Here is a tiny trained network, its code and every weight. The questions are about switching its units off for an input and a target symbol, where a switched-off unit gives its printed mean instead of its output.

import numpy as np


def w(rows, s, z=0):
    codes = np.array(rows[::2]) - 128.0
    scale = np.full(codes.shape[1], s)
    scale[-1] = z or s
    return codes * scale


def f(y):
    return y / 2 * (1 + np.tanh(0.7978845608 * (y + 0.044715 * y**3)))


def softmax(a):
    e = np.exp(a - a.max(-1, keepdims=True))
    return e / e.sum(-1, keepdims=True)


def log_softmax(a):
    a = a - a.max(-1, keepdims=True)
    return a - np.log(np.exp(a).sum(-1, keepdims=True))


def net(x, mask):
    ids = ['ΛΨβγδεμσφω'.index(c) for c in x.split()]
    T = len(ids)
    res = E[ids] + P[:T]
    u = 0
    for l in range(3):
        q, k, v = (res @ M[l].T for M in (Q, K, V))
        z = softmax(np.where(np.tri(T) > 0, q @ k.T / 2**0.5, -1e9)) @ v
        res = res + np.where(mask[u], z, O[l][:, -1]) @ O[l][:, :-1]
        u += 1
        y = f(res @ A[l][:, :-1].T + A[l][:, -1])
        res = res + np.where(mask[u : u + 4], y, B[l][:, -1]) @ B[l][:, :-1]
        u += 4
    return log_softmax(res[-1] @ U[:, :-1].T + U[:, -1])


Q, K, V, O, A, B = {}, {}, {}, {}, {}, {}
E = w([
[251,26,252],'Λ',
[75,56,248],'Ψ',
[73,148,120],'β',
[101,168,127],'γ',
[75,30,234],'δ',
[175,135,33],'ε',
[102,169,128],'μ',
[178,244,216],'σ',
[85,157,122],'φ',
[156,155,34],'ω',
],0.011)
P = w([
[124,2,117],'0',
[177,92,158],'1',
[159,110,162],'2',
[153,125,169],'3',
[139,142,169],'4',
[132,155,172],'5',
[119,169,175],'6',
[114,178,181],'7',
[96,194,183],'8',
[103,203,190],'9',
],0.0089)
Q[0] = w([
[4,32,51],'L0H0',
[68,31,201],'L0H0',
],0.012)
K[0] = w([
[219,8,174],'L0H0',
[62,91,247],'L0H0',
],0.012)
V[0] = w([
[2,172,46],'L0H0',
[142,119,61],'L0H0',
],0.005)
O[0] = w([
[2,70,101,7],'L0H0',
[95,160,176,88],'L0H0',
],0.0044,0.0015)
A[0] = w([
[102,174,18,4],'L0N0',
[110,199,229,183],'L0N1',
[167,249,24,94],'L0N2',
[6,72,56,60],'L0N3',
],0.011,0.003)
B[0] = w([
[151,138,79,132],'L0N0',
[73,115,101,254],'L0N1',
[157,71,146,184],'L0N2',
[252,134,123,123],'L0N3',
],0.022,0.0072)
Q[1] = w([
[38,249,185],'L1H0',
[201,141,255],'L1H0',
],0.0074)
K[1] = w([
[22,1,87],'L1H0',
[161,93,223],'L1H0',
],0.0095)
V[1] = w([
[230,254,220],'L1H0',
[60,102,174],'L1H0',
],0.0073)
O[1] = w([
[2,72,80,2],'L1H0',
[228,82,153,175],'L1H0',
],0.0063,0.0046)
A[1] = w([
[113,213,65,152],'L1N0',
[8,135,70,3],'L1N1',
[174,137,127,148],'L1N2',
[17,207,120,98],'L1N3',
],0.014,0.0058)
B[1] = w([
[5,67,150,141],'L1N0',
[192,132,214,118],'L1N1',
[191,148,113,169],'L1N2',
[131,119,25,249],'L1N3',
],0.017,0.0021)
Q[2] = w([
[126,212,59],'L2H0',
[226,2,39],'L2H0',
],0.015)
K[2] = w([
[130,165,76],'L2H0',
[152,4,64],'L2H0',
],0.022)
V[2] = w([
[60,65,138],'L2H0',
[92,254,74],'L2H0',
],0.0099)
O[2] = w([
[61,154,225,164],'L2H0',
[156,2,129,3],'L2H0',
],0.0071,0.0065)
A[2] = w([
[141,6,155,254],'L2N0',
[49,105,111,52],'L2N1',
[140,88,180,84],'L2N2',
[111,179,103,109],'L2N3',
],0.02,0.0051)
B[2] = w([
[50,7,209,179],'L2N0',
[237,174,95,254],'L2N1',
[183,124,52,143],'L2N2',
[53,102,100,188],'L2N3',
],0.012,0.0043)
U = w([
[21,141,63,67],'Λ',
[164,111,98,115],'Ψ',
[198,201,254,126],'β',
[131,84,120,149],'γ',
[95,185,56,1],'δ',
[182,30,149,180],'ε',
[141,84,110,116],'μ',
[181,139,55,84],'σ',
[49,163,211,183],'φ',
[27,3,182,249],'ω',
],0.0089,0.0035)

Each question gives the input, a string of symbols that net reads in full, and the target symbol t.
The units are the heads (2 rows each of Q, K, V and O) and the neurons (one row each of A and B). Each row of codes is followed by its name. A weight is (code - 128) times the scale printed after its matrix; where a second scale follows, it is the last column's (O, A, B and U).
mask holds one flag per unit, layer by layer, with each layer's heads first. A switched-off unit (its flag False) gives its mean, the last column of its rows in O or B, instead of its output. The means were averaged over made-up inputs and are rounded, as every weight is.
A unit's drop is (log p(t) with every unit on - log p(t) with that unit switched off) / (log p(t) with every unit on - log p(t) with every unit switched off).
The circuit of an input: a set's keep is (log p(t) with only the set's units on - log p(t) with every unit switched off) / (log p(t) with every unit on - log p(t) with every unit switched off). Starting from the 12 units with the biggest drops (on a tie, the unit counted first), units are removed one at a time, each time the one whose removal leaves the highest keep (on an exact tie, the one counted first), for as long as the keep stays at least 0.8.
units of the circuit, in order: the units of the circuit, biggest drop first
most important unit: the unit with the biggest drop
k most important neurons: the k neurons with the biggest drops, biggest first
k most important neurons of layer l: the k neurons of layer l with the biggest drops, biggest first
input ε Λ β σ δ γ Λ φ ω β, target σ: most important unit => L2N1
input ε ω σ Ψ β ω, target ε: 2 most important neurons => [L0N2, L0N1]
input ω ε β ε ω, target ω: units of the circuit, in order => [L0N2, L2N0]
input γ σ Λ, target β: 3 most important neurons => [L0N1, L1N3, L2N0]
input φ μ σ ε μ δ, target β: units of the circuit, in order => [L2H0, L2N1]
input φ Λ ω ε ε σ Ψ ω, target φ: 2 most important neurons of layer 0 => [L0N3, L0N2]
input γ σ γ, target ω: 3 most important neurons => [L0N1, L2N0, L0N3]
input Λ φ ε Ψ Λ φ β ω, target Λ: 2 most important neurons of layer 0 => [L0N2, L0N1]
input β σ Λ Λ δ γ μ φ ε, target β: 3 most important neurons of layer 0 => [L0N2, L0N3, L0N1]
input γ Λ ω γ, target σ: 4 most important neurons => [L1N3, L0N2, L2N1, L0N1]
input φ σ γ, target ω: 4 most important neurons => [L0N3, L2N0, L0N1, L0N0]
input ε ω β ε, target ε: 2 most important neurons => [L0N2, L0N3]
input β ω φ, target σ: 2 most important neurons of layer 0 => [L0N2, L0N3]
input ε Λ γ β σ φ, target ω: most important unit => L1H0
input δ δ Ψ β, target β: 2 most important neurons of layer 1 => [L1N3, L1N0]
input ω ω ω σ γ ε, target ω: units of the circuit, in order => [L2N0, L0N2]
input γ φ Λ δ γ σ σ ε β Λ, target φ: units of the circuit, in order => [L2H0, L2N1]
input ω ω γ, target σ: 3 most important neurons => [L1N3, L2N1, L0N2]
input β γ ω φ β β ω μ, target σ: 2 most important neurons => [L2N1, L1N3]
input Λ σ ω, target Λ: 3 most important neurons => [L0N1, L2N3, L0N3]
input σ δ ω γ β ε ω ω β, target σ: 2 most important neurons => [L2N1, L1N3]
